Each name stands for a flat space through zero: a line, a plane or more. A row that begins with a name and a colon came from that space; any other row is followed by the name of the space it lies nearest, among the names in its block.
vesu-lilu: -6	41	21	-23	17	28	-13	6	-1	-43	-19	19	37	-4	12	-1	9	23	10	35	-2	13	-3	7	-4	18	-1	8	2	18	-35	5	53
segat-pomi: -20	18	-35	12	-27	29	39	-36	-13	-14	19	7	-11	28	14	-19	17	-20	41	7	-14	6	-10	-14	-23	16	17	-6	-3	37	-55	18	6
segat-pomi: 3	55	-9	-41	1	47	6	-53	48	18	56	1	-26	-12	37	-35	-3	21	32	66	2	36	-22	-31	-25	-17	17	-4	-2	37	-70	2	12
vesu-lilu: 6	-47	-42	36	-8	-13	3	-11	-14	48	15	0	19	-9	17	-16	-17	8	-22	6	17	-53	15	-1	29	-41	25	-17	8	-12	14	-25	-51
nagi-kag: 15	8	12	4	-21	10	-21	-38	-11	1	38	2	21	-52	2	9	5	0	14	35	4	5	30	-4	14	2	2	8	-17	34	-26	-14	0
sozi-noro: 5	23	34	-34	4	0	-10	2	15	-20	-5	-7	-23	-5	-13	11	7	-11	11	-2	-16	35	-15	1	-16	25	-27	6	-12	7	2	9	32
gerus-pabar: 1	9	18	-27	-12	6	-3	8	-11	-31	-32	-8	-8	22	-16	3	21	-11	22	-18	-17	7	-10	4	-3	38	-22	-8	-35	-2	6	6	26
vesu-lilu: -6	12	-25	-14	53	-15	-3	26	58	52	17	9	-8	10	38	-29	-48	43	-29	29	19	-6	-51	-13	-16	-75	36	-22	50	-18	-3	-1	-5
vesu-lilu: 16	19	29	-5	-46	23	-14	-33	-22	-29	20	-14	-1	-27	-28	21	34	-12	38	-3	2	24	49	-10	12	42	-14	19	-54	22	-16	0	-6
vesu-lilu: -21	34	-9	-3	17	5	9	29	6	-24	-16	15	14	34	9	-6	-4	18	13	-1	3	5	-25	-4	-21	-6	24	-8	16	4	-25	23	29
nagi-kag: -1	-1	7	-10	5	-35	-12	-11	3	8	20	8	-7	-26	7	8	-20	-30	11	17	-32	8	-46	8	-21	-5	-12	-22	12	42	-11	1	44
segat-pomi: 28	-28	3	-36	-3	42	11	-28	33	43	-8	-35	-54	10	1	-32	15	15	-30	-2	15	1	28	-12	26	6	-33	17	-27	-60	43	-30	-67
segat-pomi: -20	-27	-44	2	-24	-36	24	-9	-28	6	-13	3	-18	43	8	-17	-5	-52	40	-21	-50	-33	-73	4	-24	8	0	-62	-14	36	-11	9	33
sozi-noro: -24	-33	-45	35	-50	-40	43	-17	-44	-2	6	-5	-37	43	-16	4	9	-78	50	-56	-47	-17	-43	-1	-30	25	1	-40	-16	40	-8	24	5
nagi-kag: -11	15	-19	12	3	28	23	-23	8	1	22	11	1	1	20	-14	2	5	1	24	6	10	6	-7	-11	-6	16	15	25	15	-36	7	-5
gerus-pabar: 8	12	28	-52	-26	33	-7	-25	-25	-48	-42	-6	1	12	-7	-8	40	-20	38	11	-38	5	-10	11	4	69	-46	-13	-60	20	-13	-8	53
gerus-pabar: 15	-3	19	-18	28	50	-23	-27	-6	-12	-19	23	65	-49	37	-19	6	39	-40	81	8	-20	34	24	38	6	-19	25	16	3	-19	-40	25
nagi-kag: 23	25	25	-43	25	35	-68	11	-10	-21	-37	22	105	-39	32	-18	-2	80	-11	85	25	-45	19	14	53	-16	11	-19	-31	-2	-21	-45	46
segat-pomi: -3	-28	2	13	-2	40	39	18	-11	-21	-56	-17	-21	50	-23	-4	37	3	-35	-54	18	-1	55	8	19	42	-26	46	-1	-72	49	3	-55
gerus-pabar: 10	18	13	-24	27	6	-46	32	-1	-11	-33	16	68	-12	17	-8	-11	59	-12	39	21	-33	0	9	29	-23	17	-20	-12	-13	-2	-22	30
gerus-pabar: 3	-23	-41	34	-9	36	0	12	-34	6	-30	7	69	21	16	-25	11	57	-18	9	49	-72	59	-2	56	-24	44	-5	-19	-42	3	-27	-56
vesu-lilu: 12	-54	-9	26	-21	-43	-11	-13	-29	29	12	-7	3	-30	-10	14	-10	-34	-8	-14	-14	-32	3	12	19	-7	-12	-17	-9	10	31	-21	-19
vesu-lilu: 7	34	29	-18	-21	-7	-14	-6	10	-15	26	-14	-28	-12	-26	22	9	-14	36	-14	-5	42	0	-16	-18	18	-6	3	-31	20	-10	17	12
gerus-pabar: 4	-11	-18	2	-17	-49	-15	-8	1	36	35	-5	-13	-14	1	3	-25	-22	27	-2	-16	-15	-43	-10	-10	-31	16	-47	-15	32	-4	-2	5
nagi-kag: -5	1	-11	-11	7	24	17	-33	7	4	7	9	-6	-3	26	-22	1	-8	-2	35	-17	4	-17	4	-10	6	-11	2	18	20	-27	-5	17
sozi-noro: -4	-38	-24	16	-20	-6	13	-35	-37	4	-3	9	13	-8	15	-10	5	-38	7	14	-32	-33	-13	16	6	15	-14	-19	-1	32	-11	-15	14
nagi-kag: 9	9	17	-1	11	-21	-45	23	-11	-7	-4	13	56	-34	2	15	-16	28	-3	24	12	-20	4	9	20	-21	15	-14	-7	10	-1	-13	26
segat-pomi: 21	-21	-7	-15	-26	8	-3	-48	6	37	30	-18	-28	-22	6	-16	3	-14	9	17	-7	-7	4	-11	13	-2	-14	-12	-30	8	1	-24	-28
gerus-pabar: 19	8	59	-58	40	-27	-65	39	5	-24	-51	10	43	-34	0	13	-16	21	-19	31	-19	-6	-36	31	14	7	-38	-22	-12	-2	29	-23	81
sozi-noro: -22	-7	3	61	-17	13	16	18	-72	-73	-38	25	66	6	-21	33	33	-13	-2	-27	5	-16	61	27	16	48	4	38	13	9	-9	16	13
sozi-noro: -6	-15	-34	37	4	-4	8	-2	-4	27	21	10	22	-6	18	-9	-16	15	-15	11	21	-27	12	-4	10	-39	35	-2	26	-1	-9	-6	-31
vesu-lilu: 13	18	16	-21	14	-5	-32	-8	20	14	24	5	15	-39	14	0	-18	20	-1	41	4	7	-10	-3	3	-23	4	-8	0	18	-14	-13	19
segat-pomi: 16	-19	28	9	-2	7	-9	6	-8	-7	-14	-11	3	-20	-23	20	14	4	-30	-18	17	5	52	10	26	19	-23	36	-6	-33	39	-11	-30
sozi-noro: -3	1	-20	6	-5	3	3	-2	-3	9	4	2	9	10	10	-12	-3	10	9	6	7	-17	-4	-7	3	-15	20	-15	-5	2	-12	-2	-8
nagi-kag: 29	-23	14	-24	-32	63	1	-40	-15	-4	-26	-26	-6	-1	-8	-20	45	11	-7	6	12	-13	65	0	47	45	-37	24	-59	-37	22	-35	-46
sozi-noro: -24	7	-49	59	-7	-37	30	31	12	31	44	-2	-24	36	-10	9	-25	2	13	-52	31	1	-5	-30	-26	-55	68	-8	30	-8	-6	37	-56
nagi-kag: 6	18	-3	3	-9	54	4	13	-1	-14	-20	-10	20	28	-8	-12	27	54	-4	-9	50	-9	65	-16	31	4	23	26	-29	-50	3	-4	-52
nagi-kag: 18	5	20	32	-36	-23	-32	-14	-20	2	52	-8	17	-58	-29	41	1	-7	20	-6	20	10	51	-10	16	-6	16	13	-27	26	-4	-2	-24
gerus-pabar: -24	57	33	-4	33	-17	26	47	55	-25	15	-6	-71	31	-31	33	-7	-12	-2	-55	4	93	-22	-15	-66	7	-2	44	50	-15	7	63	11
sozi-noro: 23	-28	13	-30	5	12	-9	7	14	22	-32	-24	-21	10	-8	-14	8	16	-28	-13	10	-14	15	2	28	5	-28	1	-28	-55	53	-26	-35
gerus-pabar: 5	35	37	-46	26	-9	-41	36	13	-27	-30	8	27	-5	-1	7	-8	28	6	18	-4	8	-29	8	-2	2	-8	-18	-15	1	1	0	60
segat-pomi: 13	-30	20	19	-38	-24	-14	-31	-43	-12	15	-5	5	-45	-25	32	14	-50	15	-10	-26	-2	22	15	12	35	-31	4	-25	36	9	-10	9
vesu-lilu: 17	-34	13	-13	11	19	3	-24	10	21	-9	-9	-16	-21	7	-11	5	-4	-42	15	-3	-1	20	13	20	11	-39	24	10	-25	30	-27	-23
segat-pomi: -23	3	-25	-41	-20	37	63	-36	2	-21	-31	-10	-71	78	10	-40	33	-53	41	-18	-57	19	-61	-4	-43	61	-38	-19	-18	15	-25	21	31
sozi-noro: 4	16	32	-7	18	-11	-6	24	29	-3	6	-10	-30	-7	-22	23	-5	3	-17	-24	11	41	9	-3	-13	1	-12	28	15	-22	25	15	-8
0	-27	-39	13	-13	-17	17	5	7	44	8	-17	-31	33	-1	-17	-11	-3	2	-31	9	-25	-13	-17	2	-29	20	-26	-11	-25	22	-2	-51
sozi-noro
-4	-51	-17	72	2	-11	11	-40	-39	13	34	29	46	-69	20	16	-12	-29	-43	34	-5	-24	41	29	18	-10	-2	34	65	37	-12	-19	-12
nagi-kag
-15	-19	-9	30	13	-43	-5	53	-26	-13	-35	13	32	20	-12	18	-14	-2	-12	-36	0	-30	-14	17	2	-11	15	-16	17	-12	27	10	13
segat-pomi
-33	2	-40	33	19	-8	28	55	-13	-15	-38	17	25	65	6	-8	-8	20	-6	-34	15	-29	-16	2	-10	-20	42	-13	31	-25	0	25	-3
segat-pomi
-7	29	-4	-14	-19	-9	10	-28	16	3	43	-5	-42	0	0	1	-2	-30	46	3	-24	35	-37	-19	-38	4	3	-16	-9	46	-38	21	22
gerus-pabar
-17	13	-44	13	-21	4	10	-21	-23	-3	17	18	28	14	26	-20	-3	-3	44	26	-12	-29	-29	-9	-9	-13	37	-40	-9	48	-57	5	24
sozi-noro
4	37	5	-27	3	43	-12	-35	7	-14	14	15	29	-23	30	-20	6	24	17	67	-1	7	0	-4	2	3	5	0	-6	35	-55	-10	36
gerus-pabar
-4	-33	-8	13	-9	-19	26	5	-2	13	-9	-16	-44	24	-19	5	4	-34	-10	-48	-12	3	-5	3	-8	13	-19	4	4	-22	37	7	-28
vesu-lilu
5	15	-25	-17	-32	24	-11	-40	-18	2	16	5	28	-4	23	-27	9	10	48	44	-7	-29	-10	-14	12	-3	21	-40	-47	40	-51	-16	16
gerus-pabar
5	-41	-27	14	-39	-26	2	-6	-34	18	-8	-15	-6	18	-13	-3	5	-26	22	-33	-12	-43	-7	-2	16	2	3	-39	-43	-1	22	-11	-25
gerus-pabar
0	27	-21	18	-44	8	17	-8	11	15	47	-27	-43	27	-26	5	13	4	46	-42	30	22	28	-44	-11	-11	40	0	-39	-6	-14	25	-64
vesu-lilu
-16	-28	-39	60	-26	20	64	-8	-12	10	10	-15	-41	44	-18	0	22	-21	-12	-61	22	4	51	-13	-3	10	14	40	19	-35	16	21	-86
gerus-pabar
17	11	47	-10	26	45	-26	41	-1	-37	-56	-3	46	-6	-18	12	24	63	-49	-2	49	1	80	14	46	20	-14	54	-8	-69	39	-16	-22
sozi-noro
3	-20	-10	6	3	17	13	-9	0	12	-8	-3	-4	5	7	-13	5	5	-21	1	7	-11	17	3	13	0	-6	12	7	-21	12	-11	-26
vesu-lilu
-1	8	-29	2	-21	-37	-17	11	-2	25	24	-4	4	12	0	-4	-20	5	42	-8	3	-26	-35	-22	-5	-39	42	-56	-32	20	-14	4	-2
gerus-pabar
-4	-15	-2	36	35	17	14	17	11	10	-3	10	19	-11	9	2	-8	30	-62	3	37	-1	48	10	16	-22	10	50	59	-41	20	-4	-42
gerus-pabar
4	30	-31	26	-39	79	5	-34	-27	-16	19	5	58	3	14	-22	34	58	29	35	55	-27	86	-27	40	-3	55	17	-41	0	-59	-11	-52
vesu-lilu
-7	-15	46	-18	31	-13	5	61	-7	-49	-86	-4	-12	37	-34	24	17	-16	-37	-58	-18	17	-5	34	-5	53	-56	26	12	-52	67	14	31
segat-pomi
6	-1	8	5	-25	-18	-2	-21	-1	8	34	-12	-29	-20	-17	17	2	-31	21	-13	-12	21	1	-8	-11	8	-8	1	-14	23	-2	7	-6
nagi-kag
-13	-35	-1	80	0	15	13	17	-68	-47	-35	27	81	-18	-11	30	22	3	-45	-14	24	-33	88	35	39	25	5	57	39	-15	12	-4	-20
sozi-noro
21	-54	-2	11	9	10	-32	-33	-37	17	-13	21	79	-67	35	-13	-8	14	-45	70	-2	-63	30	35	57	-10	-17	-2	9	11	5	-59	8
vesu-lilu
-17	56	9	-21	11	-9	-10	-8	12	-27	27	24	10	-14	18	5	-13	-10	42	40	-28	33	-56	-3	-43	-1	12	-19	16	69	-65	25	82
segat-pomi
1	-19	-49	26	-34	29	9	-21	-34	14	0	0	37	18	15	-27	14	23	17	10	23	-58	33	-12	35	-14	37	-21	-34	-5	-19	-20	-45
gerus-pabar

Rows lie near named flat spaces through zero. A row that begins with a name and a colon came from that space; any other row is followed by the name of its block's space that it lies nearest.
kel-galed: 7	50	-10	-11	10	-1	-37	39	-55	-42	-8	-5	26	24	-43	35	87	-1	-53	-5	-9	14	-34	31	-37	-40	38	-42	34	-27	22	50	-3
gen-fazu: -40	-2	-5	15	7	8	4	-6	40	-11	-4	-10	-24	-22	-4	10	16	-34	10	1	7	-6	52	18	-34	-21	-20	-19	33	-2	7	9	-9
revag-figi: 19	9	-37	11	22	19	-5	17	-3	21	-37	49	-58	18	-20	-12	4	-28	15	15	4	13	20	61	10	28	-59	-33	-18	15	-36	-18	-25
gurep-voni: 2	-23	2	-20	-28	-37	23	-29	-11	12	-66	20	46	-6	-48	-17	-8	1	-2	-10	0	19	-26	18	38	47	42	17	-29	13	-24	-28	34
gurep-voni: 2	-8	-18	23	-59	-16	5	-14	52	14	-9	18	-45	-13	-33	38	-5	20	-6	-5	-9	-12	47	-4	15	38	64	42	51	-57	-3	26	36
gurep-voni: -43	-50	0	-15	-19	-28	21	-55	-51	3	-60	2	36	-21	-48	12	1	-31	4	18	-42	25	-25	18	41	22	21	3	-8	56	2	-23	23
kel-galed: 0	-23	5	-8	-24	2	14	2	-24	3	-21	27	-20	-13	-38	8	-21	-24	-27	4	-33	24	-13	14	77	66	11	7	11	25	-14	-8	-9
revag-figi: -63	-5	40	-19	-12	-14	34	-17	0	-29	3	-52	37	-30	-12	11	3	-27	-19	-16	-8	0	11	-25	4	-19	33	14	38	11	40	22	-5
gen-fazu: -23	33	-24	21	0	49	-20	28	-33	-12	5	1	-36	18	-23	40	47	-26	-36	12	-20	7	18	41	-27	-41	-11	-41	52	-26	11	12	-21
revag-figi: 77	-10	-34	6	17	-31	-50	5	-8	8	-13	57	9	22	8	-14	5	60	18	8	9	-12	-67	-4	6	21	15	-13	-58	4	-35	-14	39
kel-galed: 10	-58	41	-11	-16	-16	-15	21	51	-26	3	-33	25	-30	-16	-42	-12	-18	-7	-8	-7	28	25	7	-8	-12	30	-56	22	-12	-10	-33	-12
gurep-voni: -16	-34	5	-1	-32	-15	13	-30	21	4	-23	26	16	-43	-25	11	-9	-20	-8	-4	-9	17	2	5	37	70	19	31	2	21	-19	-5	30
revag-figi: 27	-30	-7	-3	-25	-43	-29	-26	-23	-6	-8	12	41	-5	-14	21	13	44	-4	7	-24	-1	-55	-26	13	12	68	17	-11	-1	2	8	54
gen-fazu: 52	71	-6	-25	-17	38	4	55	-90	28	3	-33	-28	82	-36	10	41	-10	-31	13	-25	55	28	57	-18	-26	-11	-3	15	-64	18	36	-63
gen-fazu: -33	8	-14	-8	-2	-46	21	-26	19	-3	-43	-34	-25	1	-42	21	41	-24	36	7	-3	0	71	28	-47	-32	16	2	35	-18	34	55	-4
gen-fazu: -30	11	-8	27	32	49	16	-13	22	21	20	13	-3	1	64	-23	-42	3	25	-4	38	-37	-3	-17	-16	-24	-70	4	-37	23	-19	-58	0
gurep-voni: 14	29	-4	7	-23	-15	13	29	75	-6	4	23	-66	-14	-23	17	-4	4	-16	-26	22	-17	56	-2	21	57	32	31	50	-50	-2	57	-5
kel-galed: 20	25	-12	-14	-21	-34	12	-7	-39	11	-19	-3	-11	33	-29	25	8	35	-3	0	-16	-8	-15	-12	24	7	53	39	6	-26	24	42	11
gen-fazu: 14	3	32	-35	6	-33	33	-1	17	5	-20	-17	48	1	3	-51	-24	5	14	-25	34	8	-7	-11	10	20	5	19	-43	10	-7	-11	-4
kel-galed: 59	12	5	-10	1	-57	-16	0	50	11	18	-53	24	35	30	-31	8	71	55	-9	36	-20	30	-33	-86	-69	43	14	-22	-72	21	28	19
gurep-voni: 26	-16	-48	18	-22	-69	14	-8	73	21	-79	45	-106	17	-65	-2	-26	32	46	0	4	-38	59	23	37	33	57	-3	25	-43	-16	13	18
kel-galed: -44	-21	-3	16	-3	10	-20	9	-3	-42	-24	8	9	-21	-39	14	23	-20	-40	-3	-18	-6	-21	20	4	-31	36	-67	46	5	-2	-29	11
gurep-voni: 11	-32	0	-10	-25	-12	17	-40	-14	39	-38	-3	47	8	-8	-29	-20	5	29	8	-1	26	-4	16	-1	11	1	20	-50	7	-25	-52	27
revag-figi: 9	37	-17	-17	27	-18	15	3	-57	2	-31	25	-7	34	-13	2	1	18	-1	-3	3	-18	-52	-3	39	12	-1	12	-31	26	7	17	-6
revag-figi: 11	8	-42	37	10	51	-7	-9	12	43	-3	62	-32	9	32	-5	-22	2	19	11	22	-11	0	25	-1	28	-69	8	-42	10	-51	-52	14
revag-figi: 29	-18	-14	12	3	-19	-43	-8	-12	-16	20	42	20	-14	17	23	3	47	-13	4	-10	-22	-76	-40	26	26	34	10	-17	19	-8	7	47
gen-fazu: 2	4	38	-43	30	-31	37	8	8	-14	-34	7	63	-13	-1	-65	-29	-10	-3	-35	44	5	-45	-8	40	44	-10	1	-60	50	-19	-25	-10
kel-galed: 20	4	-22	16	-8	-16	-23	-3	18	0	-2	16	-5	8	-2	14	13	37	5	-1	7	-20	-7	-8	-19	-11	34	2	4	-30	-4	8	32
kel-galed: 50	-41	-7	5	7	3	-11	-8	18	40	-6	16	0	13	29	-54	-43	15	48	16	10	14	3	12	-4	9	-43	-13	-64	11	-44	-66	1
kel-galed: 39	-20	13	-35	-17	-64	8	14	-16	-6	-54	-21	4	30	-62	-33	-6	21	5	-4	-18	16	-5	13	31	-7	71	-28	1	-22	8	1	-10
gen-fazu: -15	-12	13	3	10	-2	0	-7	60	-7	6	-11	23	-30	20	-23	4	-19	19	-11	32	2	34	4	-45	-7	-23	-10	-6	2	-11	-10	5
gurep-voni: -35	-48	-3	0	10	-36	20	-22	34	-12	-34	19	-53	-42	-28	2	-24	-41	25	10	-20	-7	29	6	52	46	-12	-11	19	55	1	10	-13
gurep-voni: 37	-2	-10	-4	-5	11	-1	-13	14	37	-16	41	35	-6	12	-27	-2	-7	16	-2	30	33	-4	31	-9	63	-45	29	-65	12	-53	-29	22
gurep-voni: 6	-24	-32	20	-31	8	-28	-44	-62	28	-22	4	47	27	-9	23	19	37	7	28	-32	7	-44	10	-28	-45	35	0	-22	-16	-9	-48	58
kel-galed: 70	45	-26	7	50	5	-62	43	39	-7	23	31	11	15	36	-20	62	16	17	-5	57	6	1	31	-95	-13	-53	-33	-42	-24	-31	27	2
gen-fazu: -46	-4	11	18	2	53	11	35	8	-25	17	18	-59	-26	-11	12	-26	-48	-49	-5	-19	-6	12	9	59	22	-23	-36	57	20	-3	-18	-42
revag-figi: -16	-39	-4	36	-11	49	-24	15	64	-4	33	15	-57	-45	9	11	-4	-51	-6	15	-14	19	68	30	-14	19	-47	-36	47	-3	-25	-18	-19
kel-galed: 10	4	30	-22	-5	23	5	14	-27	4	34	-31	24	-2	14	-6	5	-27	-14	4	-11	42	10	3	-5	9	-28	13	-4	6	8	12	-32
gen-fazu: 36	-40	30	-37	-20	-71	16	-14	23	0	-15	-10	18	-21	-20	-23	-24	10	19	-7	-8	20	1	-24	44	62	44	35	-17	14	4	28	6
revag-figi: -9	-5	-11	19	23	21	2	11	30	1	8	27	-53	-10	18	-8	-29	-13	10	2	8	-21	14	1	21	15	-43	-16	3	20	-15	-16	-19
revag-figi: -11	17	-21	14	-26	35	31	-33	-18	55	-19	3	1	27	7	2	-17	2	19	8	7	6	25	21	-14	-3	-26	43	-25	-21	-16	-38	15
revag-figi: -13	7	9	-19	13	-27	17	-7	-13	-12	-25	-8	25	2	-12	-11	2	2	2	-11	9	-7	-21	-7	9	-5	15	0	-13	18	11	6	2
gurep-voni: -4	43	11	-24	-28	-12	48	13	15	11	-20	-10	-32	3	-42	12	9	-30	-15	-19	9	23	62	24	21	55	11	50	31	-31	13	61	-28
gen-fazu: 12	-28	29	-1	-7	14	23	3	53	21	37	-9	-22	-22	40	-35	-65	-10	20	-5	10	5	38	-25	28	40	-36	27	-13	8	-15	-23	-24
49	-38	8	-6	23	-19	-7	5	56	22	-8	-4	6	6	28	-76	-37	8	58	3	31	10	25	11	-27	-7	-41	-32	-59	5	-36	-53	-12
kel-galed
-19	-13	3	-24	-16	-49	19	-36	-36	-5	-52	-10	46	-1	-44	7	14	4	1	-2	-15	6	-29	0	19	4	53	15	-7	17	15	8	28
revag-figi
11	-21	19	-3	-10	-8	-1	-3	36	0	15	-6	21	-19	16	-19	-19	7	5	-9	11	3	5	-17	-1	14	8	9	-9	-4	-10	-12	10
gen-fazu
9	41	18	-7	23	4	-13	52	12	-42	29	1	4	2	9	-4	12	16	-42	-30	25	-22	-30	-23	4	-9	20	-21	20	-16	11	28	-16
gurep-voni
64	-35	24	-25	-19	-12	-2	9	-2	29	8	-18	15	13	5	-45	-30	5	20	10	-12	47	12	6	13	27	-7	6	-37	-8	-19	-22	-19
kel-galed
66	-5	28	-23	-60	-2	17	26	-22	36	34	-36	-32	35	-11	-5	-42	27	-12	6	-39	36	30	-18	50	32	44	48	18	-59	14	20	-32
gen-fazu
-6	53	-27	4	-16	22	61	-38	-62	71	-21	-1	-17	69	19	6	-48	45	28	4	9	-32	-10	-18	26	-14	-11	83	-44	-20	9	-25	10
revag-figi
-15	-3	5	-12	-8	16	3	-25	-72	12	-7	-24	58	15	-2	7	18	-8	-6	15	-22	28	-31	10	-15	-29	-5	5	-21	16	9	-22	9
gurep-voni
25	-8	-5	-22	20	-53	-6	8	-13	-15	-44	11	1	13	-35	-19	11	10	12	0	-2	0	-25	12	19	6	24	-29	-18	17	0	12	-3
revag-figi
4	34	14	-18	23	39	-5	14	-47	-2	25	1	55	-1	25	-3	31	-30	-25	-3	14	35	-32	16	-21	14	-58	8	-36	30	-8	6	-17
gurep-voni
7	54	-13	9	48	6	-36	32	40	-31	25	5	11	-3	28	5	64	0	-1	-16	52	-16	10	11	-89	-36	-32	-28	1	-18	2	45	-1
kel-galed
25	-25	-12	30	-21	12	-44	-17	-3	5	37	21	34	-3	37	17	-11	62	-9	6	-8	-23	-59	-44	-7	-14	38	12	-15	-17	-14	-35	60
gen-fazu
1	-40	15	-14	-16	-47	-11	-11	12	-23	-20	-19	26	-21	-33	-2	14	-1	1	1	-18	14	0	-2	-1	-2	52	-18	17	1	10	11	16
revag-figi
48	4	-31	-14	4	-46	5	-2	-40	26	-55	21	-39	53	-38	-12	-12	36	31	15	-15	-7	-17	16	37	7	23	-1	-30	-5	-3	4	-3
revag-figi
0	3	-32	10	23	-8	-1	-32	-22	23	-9	17	-19	15	21	12	-2	14	41	21	-1	-21	-11	-6	-7	-7	-33	20	-34	27	3	4	12
gen-fazu
19	-13	22	-6	-19	-19	4	6	40	-7	-5	7	43	-12	0	-32	-28	32	-14	-29	26	-9	-26	-25	18	20	49	7	-15	-19	-20	-30	29
gurep-voni
-20	-49	49	16	-44	39	-38	18	58	-41	77	-36	40	-71	17	18	15	-31	-54	-8	-20	34	30	-18	-31	-2	29	-22	71	-28	1	-4	8
kel-galed
-26	-19	25	-5	9	-43	27	4	105	-28	-9	-5	-28	-48	-5	-26	-29	-17	17	-29	33	-27	51	-21	15	29	14	-3	28	6	3	21	-9
kel-galed
-33	-26	46	-8	54	23	3	14	10	-29	64	-54	3	-24	67	-34	-35	-31	17	6	-1	-10	5	-41	-10	-51	-68	-39	-3	55	27	-16	-57
gurep-voni
-12	12	22	-23	24	-20	16	19	6	-25	-8	-26	3	0	-9	-21	3	-15	-1	-14	12	-2	8	-2	0	-17	1	-22	8	9	19	19	-31
revag-figi
